Below is a small trained network, with its code and all its weights. Each question gives an input and a class and asks what happens when units are switched off, that is, made to give their printed mean instead of their output.

import numpy as np


def w(rows, s, z=0):
    codes = np.array(rows[::2]) - 128.0
    scale = np.full(codes.shape[1], s)
    scale[-1] = z or s
    return codes * scale


def norm(h):
    return h / np.sqrt((h * h).mean(-1, keepdims=True) + 1e-5)


def f(y):
    return np.maximum(y, 0)


def log_softmax(a):
    a = a - a.max(-1, keepdims=True)
    return a - np.log(np.exp(a).sum(-1, keepdims=True))


def net(x, mask):
    res = np.array(x, float).reshape(1, 6) / 4 @ E
    u = 0
    for l in range(4):
        y = f(norm(res) @ A[l][:, :-1].T + A[l][:, -1])
        res = res + np.where(mask[u : u + 7], y, B[l][:, -1]) @ B[l][:, :-1]
        u += 7
    return log_softmax(norm(res)[-1] @ U[:, :-1].T + U[:, -1])


A, B = {}, {}
E = w([
[17,242,75,190,107,98,121,169],'x0',
[127,132,131,123,126,134,130,132],'x1',
[133,185,167,68,36,15,215,168],'x2',
[129,130,129,126,129,129,127,129],'x3',
[117,155,255,226,215,140,142,145],'x4',
[127,128,126,128,129,131,134,132],'x5',
],0.0063)
A[0] = w([
[199,148,196,124,184,101,170,135,43],'0.n0',
[169,29,55,51,4,192,76,146,152],'0.n1',
[95,137,47,159,51,157,96,172,86],'0.n2',
[13,84,173,179,114,48,81,151,165],'0.n3',
[131,81,171,182,178,173,154,112,3],'0.n4',
[109,32,11,158,175,142,19,103,109],'0.n5',
[223,147,155,254,95,107,164,219,22],'0.n6',
],0.0049,0.0036)
B[0] = w([
[112,61,163,167,100,136,210,161,164],'0.n0',
[139,220,137,118,202,161,170,2,254],'0.n1',
[113,162,126,157,48,117,62,188,177],'0.n2',
[141,183,103,109,155,167,167,133,177],'0.n3',
[28,50,27,110,151,143,110,196,152],'0.n4',
[130,145,169,92,105,228,129,91,229],'0.n5',
[112,148,191,149,149,131,191,94,150],'0.n6',
],0.0067,0.006)
A[1] = w([
[173,64,179,116,110,49,176,153,38],'1.n0',
[220,60,96,2,87,114,108,86,119],'1.n1',
[132,84,199,89,102,45,188,168,4],'1.n2',
[159,174,128,82,108,14,212,99,222],'1.n3',
[103,120,134,166,132,183,141,106,125],'1.n4',
[203,56,132,74,102,148,167,99,114],'1.n5',
[194,63,237,111,177,118,132,117,102],'1.n6',
],0.0077,0.0037)
B[1] = w([
[206,129,157,201,111,216,168,79,173],'1.n0',
[2,186,222,173,152,126,111,121,210],'1.n1',
[210,158,117,224,149,152,205,60,179],'1.n2',
[58,94,178,156,83,61,72,219,254],'1.n3',
[204,159,119,105,169,29,113,112,180],'1.n4',
[71,197,131,126,219,105,172,232,200],'1.n5',
[183,78,8,86,45,113,152,105,206],'1.n6',
],0.0073,0.008)
A[2] = w([
[109,161,132,147,79,144,146,56,105],'2.n0',
[123,148,56,109,30,163,75,133,132],'2.n1',
[93,129,209,169,165,104,108,171,97],'2.n2',
[158,91,144,98,6,87,145,144,2],'2.n3',
[179,2,119,129,160,136,163,191,123],'2.n4',
[101,194,56,175,160,119,111,134,13],'2.n5',
[179,80,82,227,85,191,123,151,31],'2.n6',
],0.0081,0.0034)
B[2] = w([
[168,70,108,131,175,135,125,191,205],'2.n0',
[180,23,66,158,80,140,138,147,221],'2.n1',
[85,177,178,122,91,122,174,160,254],'2.n2',
[210,64,41,67,211,97,52,77,176],'2.n3',
[171,61,88,92,84,79,2,72,220],'2.n4',
[171,109,154,98,190,155,140,152,201],'2.n5',
[128,151,169,92,124,112,157,93,185],'2.n6',
],0.0087,0.0042)
A[3] = w([
[164,67,111,121,190,148,73,101,6],'3.n0',
[222,189,177,105,206,170,158,173,87],'3.n1',
[188,96,113,125,81,160,7,121,12],'3.n2',
[140,125,64,174,97,213,142,165,4],'3.n3',
[123,154,111,232,159,154,137,206,98],'3.n4',
[174,78,77,152,98,218,176,118,157],'3.n5',
[117,71,80,145,2,88,138,151,34],'3.n6',
],0.0095,0.0019)
B[3] = w([
[104,110,90,55,94,45,122,135,249],'3.n0',
[171,62,62,114,170,199,82,71,242],'3.n1',
[68,127,129,137,56,105,118,230,236],'3.n2',
[240,166,147,254,64,125,128,136,188],'3.n3',
[55,129,135,31,150,138,131,61,220],'3.n4',
[91,235,206,227,172,166,188,138,253],'3.n5',
[184,54,80,50,155,154,69,104,251],'3.n6',
],0.009,0.0054)
U = w([
[94,153,62,57,234,188,74,27,159],'0',
[147,33,12,51,38,16,15,202,101],'1',
[33,194,205,87,97,39,208,188,236],'2',
[228,56,166,193,110,38,196,97,70],'3',
[180,208,48,237,43,199,95,188,2],'4',
],0.011,0.0034)

Each question gives the input, the list of numbers given to net, and the class t.
The units are the neurons (one row each of A and B). Each row of codes is followed by its name. A weight is (code - 128) times the scale printed after its matrix; where a second scale follows, it is the last column's (A, B and U).
mask holds one flag per neuron, layer by layer. A switched-off neuron (its flag False) gives its mean, the last column of its row in B, instead of its output. The means were averaged over made-up inputs and are rounded, as every weight is.
A unit's drop is (log p(t) with every unit on - log p(t) with that unit switched off) / (log p(t) with every unit on - log p(t) with every unit switched off).
The circuit of an input: a set's keep is (log p(t) with only the set's units on - log p(t) with every unit switched off) / (log p(t) with every unit on - log p(t) with every unit switched off). Starting from the 12 units with the biggest drops (on a tie, the unit counted first), units are removed one at a time, each time the one whose removal leaves the highest keep (on an exact tie, the one counted first), for as long as the keep stays at least 0.8.
circuit, biggest first: the units of the circuit, biggest drop first
unit that matters most: the unit with the biggest drop
top k neurons: the k neurons with the biggest drops, biggest first
top k neurons in layer l: the k neurons of layer l with the biggest drops, biggest first
drop when u is switched off: that unit's drop, to one decimal
input [-8,3,4,5,0,-6], class 2: unit that matters most	1.n1
input [6,2,1,3,-1,1], class 1: circuit, biggest first	3.n6, 0.n1
input [7,-7,-3,-1,6,-1], class 0: top 2 neurons	1.n3, 3.n1
input [-4,-2,-8,6,1,-4], class 1: top 2 neurons	3.n0, 3.n2
input [1,7,-1,8,-2,-7], class 4: top 4 neurons	0.n2, 1.n1, 1.n5, 2.n1
input [-4,-1,7,0,1,-2], class 3: top 4 neurons	1.n2, 1.n6, 1.n0, 0.n0
input [-1,0,5,-8,8,2], class 3: top 2 neurons	1.n1, 1.n6
input [1,-8,-2,3,-3,1], class 4: top 3 neurons	0.n2, 1.n5, 1.n1
input [-6,-5,-4,-2,1,-1], class 1: top 3 neurons	1.n6, 2.n4, 3.n0
input [0,2,1,-2,-4,0], class 2: top 2 neurons	1.n3, 1.n6
input [4,-2,-1,-5,1,7], class 0: top 2 neurons in layer 1	1.n6, 1.n3
input [2,7,-7,3,0,-1], class 4: top 4 neurons in layer 1	1.n5, 1.n1, 1.n3, 1.n2
input [0,-7,2,-4,-7,2], class 2: top 2 neurons	1.n1, 1.n6
input [0,-1,1,-8,7,-4], class 3: top neuron in layer 3	3.n0
input [5,-3,0,-3,7,-8], class 0: top 2 neurons	1.n3, 3.n1
input [-5,-2,0,7,-2,-5], class 0: top 2 neurons	0.n1, 3.n1
input [0,0,6,2,5,0], class 3: top 2 neurons	1.n1, 0.n1
input [-7,-4,3,7,-1,-1], class 2: top 3 neurons	1.n1, 1.n5, 1.n3
input [3,-1,0,-6,5,-5], class 0: top 3 neurons	1.n3, 3.n1, 1.n1
input [-4,0,0,3,-3,-2], class 0: unit that matters most	0.n1
input [0,-4,4,-7,7,-8], class 3: top 2 neurons in layer 0	0.n1, 0.n0
input [4,-1,0,-4,-7,5], class 4: top 2 neurons in layer 3	3.n5, 3.n3
input [-3,0,-8,4,1,1], class 1: top 2 neurons in layer 1	1.n1, 1.n2
input [2,1,-3,-4,-7,6], class 4: drop when 0.n2 is switched off	0.6
input [6,-3,-2,-3,-8,8], class 4: drop when 3.n5 is switched off	0.3
input [2,8,-2,0,-4,-6], class 4: drop when 0.n2 is switched off	0.6
input [-4,-2,8,5,7,-8], class 3: drop when 1.n2 is switched off	0.4
input [-2,-5,0,3,-2,-6], class 0: circuit, biggest first	0.n1
